Below are the code and all the weights of a small trained network. Each question names an input and a class and asks about switching units off, where a switched-off unit gives its printed mean instead of its output.

import numpy as np


def w(rows, s, z=0):
    codes = np.array(rows[::2]) - 128.0
    scale = np.full(codes.shape[1], s)
    scale[-1] = z or s
    return codes * scale


def f(y):
    return y / 2 * (1 + np.tanh(0.7978845608 * (y + 0.044715 * y**3)))


def log_softmax(a):
    a = a - a.max(-1, keepdims=True)
    return a - np.log(np.exp(a).sum(-1, keepdims=True))


def net(x, mask):
    res = np.array(x, float).reshape(1, 8) / 4 @ E
    y = f(res @ A[0][:, :-1].T + A[0][:, -1])
    res = res + np.where(mask, y, B[0][:, -1]) @ B[0][:, :-1]
    return log_softmax(res[-1] @ U[:, :-1].T + U[:, -1])


A, B = {}, {}
E = w([
[125,17,104],'x0',
[138,54,186],'x1',
[140,171,182],'x2',
[53,236,150],'x3',
[26,119,148],'x4',
[112,177,136],'x5',
[174,109,186],'x6',
[62,92,254],'x7',
],0.0074)
A[0] = w([
[159,232,163,230],'n0',
[167,97,51,219],'n1',
[103,195,76,20],'n2',
[184,98,103,207],'n3',
[216,167,247,223],'n4',
[130,102,16,254],'n5',
[47,63,160,40],'n6',
[121,40,186,47],'n7',
],0.012,0.003)
B[0] = w([
[143,253,132,253],'n0',
[182,111,157,227],'n1',
[23,136,147,180],'n2',
[157,75,160,203],'n3',
[153,117,168,251],'n4',
[194,191,155,241],'n5',
[31,104,155,220],'n6',
[78,103,127,223],'n7',
],0.019,0.0074)
U = w([
[79,179,105,95],'0',
[98,57,189,23],'1',
[176,105,64,59],'2',
[184,141,254,253],'3',
],0.0078,0.0055)

Each question gives the input, the list of numbers given to net, and the class t.
The units are the neurons (one row each of A and B). Each row of codes is followed by its name. A weight is (code - 128) times the scale printed after its matrix; where a second scale follows, it is the last column's (A, B and U).
mask holds one flag per neuron, in row order. A switched-off neuron (its flag False) gives its mean, the last column of its row in B, instead of its output. The means were averaged over made-up inputs and are rounded, as every weight is.
A unit's drop is (log p(t) with every unit on - log p(t) with that unit switched off) / (log p(t) with every unit on - log p(t) with every unit switched off).
The circuit of an input: a set's keep is (log p(t) with only the set's units on - log p(t) with every unit switched off) / (log p(t) with every unit on - log p(t) with every unit switched off). Starting from all 8 units, units are removed one at a time, each time the one whose removal leaves the highest keep (on an exact tie, the one counted first), for as long as the keep stays at least 0.8.
circuit, biggest first: the units of the circuit, biggest drop first
top k neurons: the k neurons with the biggest drops, biggest first
drop of u: that unit's drop, to one decimal
input [8,0,-3,5,2,6,-6,6], class 1: top 2 neurons	[n0; n6]
input [-7,-5,8,5,-2,8,-1,1], class 0: circuit, biggest first	[n2]
input [-3,-5,3,-3,8,-6,0,5], class 0: circuit, biggest first	[n3; n1]
input [-3,5,6,2,5,4,4,-7], class 0: circuit, biggest first	[n1; n5]
input [4,-4,-1,2,0,4,-2,6], class 1: circuit, biggest first	[n0; n5]
input [7,0,2,5,7,5,3,2], class 1: circuit, biggest first	[n0; n6]
input [1,2,6,5,7,6,5,-6], class 0: drop of n1	0.2
input [3,2,7,6,6,0,-5,-1], class 0: drop of n1	0.1
input [-5,-8,-2,0,-4,-7,-5,6], class 0: drop of n4	0.2
input [3,4,2,4,2,-1,5,1], class 1: drop of n0	0.3
